Below is a small trained network, with its code and all its weights. Each question gives an input and a target symbol and asks what happens when units are switched off, that is, made to give their printed mean instead of their output.

import numpy as np


def w(rows, s, z=0):
    codes = np.array(rows[::2]) - 128.0
    scale = np.full(codes.shape[1], s)
    scale[-1] = z or s
    return codes * scale


def norm(h):
    return h / np.sqrt((h * h).mean(-1, keepdims=True) + 1e-5)


def softmax(a):
    e = np.exp(a - a.max(-1, keepdims=True))
    return e / e.sum(-1, keepdims=True)


def log_softmax(a):
    a = a - a.max(-1, keepdims=True)
    return a - np.log(np.exp(a).sum(-1, keepdims=True))


def net(x, mask):
    ids = ['ΔΞΩζηθ'.index(c) for c in x.split()]
    T = len(ids)
    res = E[ids] + P[:T]
    u = 0
    for l in range(3):
        r = norm(res)
        for j in range(2):
            rows = slice(2 * j, 2 * j + 2)
            q, k, v = (r @ M[l][rows].T for M in (Q, K, V))
            z = softmax(np.where(np.tri(T) > 0, q @ k.T / 2**0.5, -1e9)) @ v
            o = O[l][rows]
            res = res + np.where(mask[u + j], z, o[:, -1]) @ o[:, :-1]
        u += 2
    return log_softmax(norm(res)[-1] @ U[:, :-1].T + U[:, -1])


Q, K, V, O = {}, {}, {}, {}
E = w([
[79,157,131,174,108,154,188,159,45],'Δ',
[192,2,191,188,209,245,96,177,70],'Ξ',
[60,143,105,173,105,142,154,202,117],'Ω',
[225,109,82,94,122,96,168,66,190],'ζ',
[31,76,122,179,66,152,146,148,76],'η',
[208,215,124,95,99,149,22,38,139],'θ',
],0.0083)
P = w([
[105,196,143,49,218,119,147,1,154],'0',
[145,119,64,235,110,210,107,158,214],'1',
[139,106,49,165,85,197,112,126,158],'2',
[146,105,62,176,103,151,108,124,138],'3',
[146,110,72,177,94,140,122,123,122],'4',
[150,103,87,182,94,117,125,133,116],'5',
[153,103,103,192,95,101,134,125,118],'6',
[139,76,117,192,89,80,127,119,125],'7',
],0.0053)
Q[0] = w([
[81,116,106,212,104,159,98,180,62],'L0H0',
[130,90,149,103,168,121,117,155,163],'L0H0',
[199,70,111,20,227,84,142,103,210],'L0H1',
[105,71,253,166,206,170,60,254,53],'L0H1',
],0.0067)
K[0] = w([
[65,107,175,98,165,122,136,134,95],'L0H0',
[135,84,106,101,125,109,122,183,142],'L0H0',
[176,68,2,206,30,139,167,211,110],'L0H1',
[99,86,164,127,216,184,138,175,54],'L0H1',
],0.0093)
V[0] = w([
[195,173,56,168,109,133,101,52,121],'L0H0',
[184,134,102,124,146,59,178,146,169],'L0H0',
[164,16,191,121,254,207,140,117,98],'L0H1',
[113,103,94,95,143,47,166,99,204],'L0H1',
],0.0059)
O[0] = w([
[121,53,141,126,80,65,94,159,125,252],'L0H0',
[90,145,147,2,107,96,47,126,95,32],'L0H0',
[172,85,162,184,227,193,182,96,137,132],'L0H1',
[140,145,58,165,149,134,46,115,120,135],'L0H1',
],0.0076,0.0031)
Q[1] = w([
[73,99,38,200,97,115,121,254,88],'L1H0',
[103,119,198,93,224,220,240,136,127],'L1H0',
[197,124,202,83,169,194,125,79,146],'L1H1',
[98,134,17,221,125,159,161,137,170],'L1H1',
],0.0072)
K[1] = w([
[29,178,148,60,160,82,166,38,61],'L1H0',
[76,69,115,210,154,209,192,217,73],'L1H0',
[188,137,94,190,131,150,117,244,114],'L1H1',
[31,254,193,110,229,169,178,56,178],'L1H1',
],0.0069)
V[1] = w([
[138,49,208,66,124,69,162,89,47],'L1H0',
[140,157,30,73,64,47,47,189,217],'L1H0',
[91,210,96,144,193,214,156,138,192],'L1H1',
[2,220,165,14,238,141,216,111,117],'L1H1',
],0.0049)
O[1] = w([
[134,75,150,215,112,138,132,167,47,43],'L1H0',
[133,138,88,38,217,176,121,120,129,248],'L1H0',
[193,100,97,58,192,134,87,29,127,243],'L1H1',
[168,127,110,65,111,110,2,172,63,255],'L1H1',
],0.0067,0.0021)
Q[2] = w([
[86,187,203,187,100,199,77,154,75],'L2H0',
[7,224,95,104,2,84,110,9,251],'L2H0',
[227,104,165,131,143,122,88,89,64],'L2H1',
[131,253,64,64,121,119,59,84,195],'L2H1',
],0.0073)
K[2] = w([
[86,167,111,233,126,212,154,189,16],'L2H0',
[2,168,116,128,14,24,172,106,163],'L2H0',
[121,142,193,169,103,97,195,122,126],'L2H1',
[140,115,124,109,77,146,51,32,213],'L2H1',
],0.0075)
V[2] = w([
[170,254,201,119,155,191,125,122,125],'L2H0',
[148,213,127,115,145,248,5,75,178],'L2H0',
[86,222,126,170,147,156,103,118,136],'L2H1',
[99,171,139,195,80,139,202,156,150],'L2H1',
],0.0063)
O[2] = w([
[149,40,66,94,152,152,59,153,118,87],'L2H0',
[205,134,91,47,251,183,21,2,62,255],'L2H0',
[110,94,100,108,161,66,163,135,93,150],'L2H1',
[134,149,98,14,164,132,83,94,182,40],'L2H1',
],0.0066,0.0034)
U = w([
[155,130,229,139,52,52,60,207,112,230],'Δ',
[207,71,236,146,176,196,201,150,154,153],'Ξ',
[195,130,146,32,181,128,47,120,128,207],'Ω',
[37,141,52,209,214,160,144,177,31,3],'ζ',
[179,199,41,189,56,110,174,2,208,31],'η',
[22,215,144,99,112,118,209,204,153,183],'θ',
],0.0076,0.0063)

Each question gives the input, a string of symbols that net reads in full, and the target symbol t.
The units are the heads (2 rows each of Q, K, V and O). Each row of codes is followed by its name. A weight is (code - 128) times the scale printed after its matrix; where a second scale follows, it is the last column's (O and U).
mask holds one flag per head, layer by layer. A switched-off head (its flag False) gives its mean, the last column of its rows in O, instead of its output. The means were averaged over made-up inputs and are rounded, as every weight is.
A unit's drop is (log p(t) with every unit on - log p(t) with that unit switched off) / (log p(t) with every unit on - log p(t) with every unit switched off).
The circuit of an input: a set's keep is (log p(t) with only the set's units on - log p(t) with every unit switched off) / (log p(t) with every unit on - log p(t) with every unit switched off). Starting from all 6 units, units are removed one at a time, each time the one whose removal leaves the highest keep (on an exact tie, the one counted first), for as long as the keep stays at least 0.8.
circuit, biggest first: the units of the circuit, biggest drop first
unit that matters most: the unit with the biggest drop
which heads matter: for each layer, one digit per head in row order, 1 if its drop is at least 0.15 and else 0, layers parted by /
drop of u: that unit's drop, to one decimal
input ζ Δ Δ ζ θ ζ, target θ: circuit, biggest first	[L1H1 L0H0]
input θ ζ Ω η Δ, target θ: circuit, biggest first	[L2H0]
input Δ θ Δ Ω, target Δ: which heads matter	00 / 11 / 00
input θ ζ θ θ η, target θ: which heads matter	10 / 01 / 10
input η η η Δ Δ Ω, target η: which heads matter	10 / 11 / 00
input Ω θ Δ, target Ω: which heads matter	00 / 00 / 00
input η Ω ζ Ω, target η: circuit, biggest first	[L0H0 L1H0]
input θ θ Δ Ξ θ, target θ: which heads matter	11 / 01 / 10
input Ω Ω θ Ξ Ξ θ Δ θ, target θ: which heads matter	11 / 01 / 00
input Δ ζ θ Δ Ω θ, target η: which heads matter	10 / 11 / 01
input Δ θ Δ θ, target η: circuit, biggest first	[L1H1 L0H1]
input θ ζ Δ ζ η, target θ: drop of L1H1	1.1
input Δ Δ θ θ ζ θ Ω, target Δ: drop of L1H0	1.4
input Ξ θ Δ, target Ξ: drop of L0H1	1.2
input Δ ζ Δ, target Δ: drop of L2H1	0.0
input θ ζ Ω Δ Ω, target θ: unit that matters most	L1H1
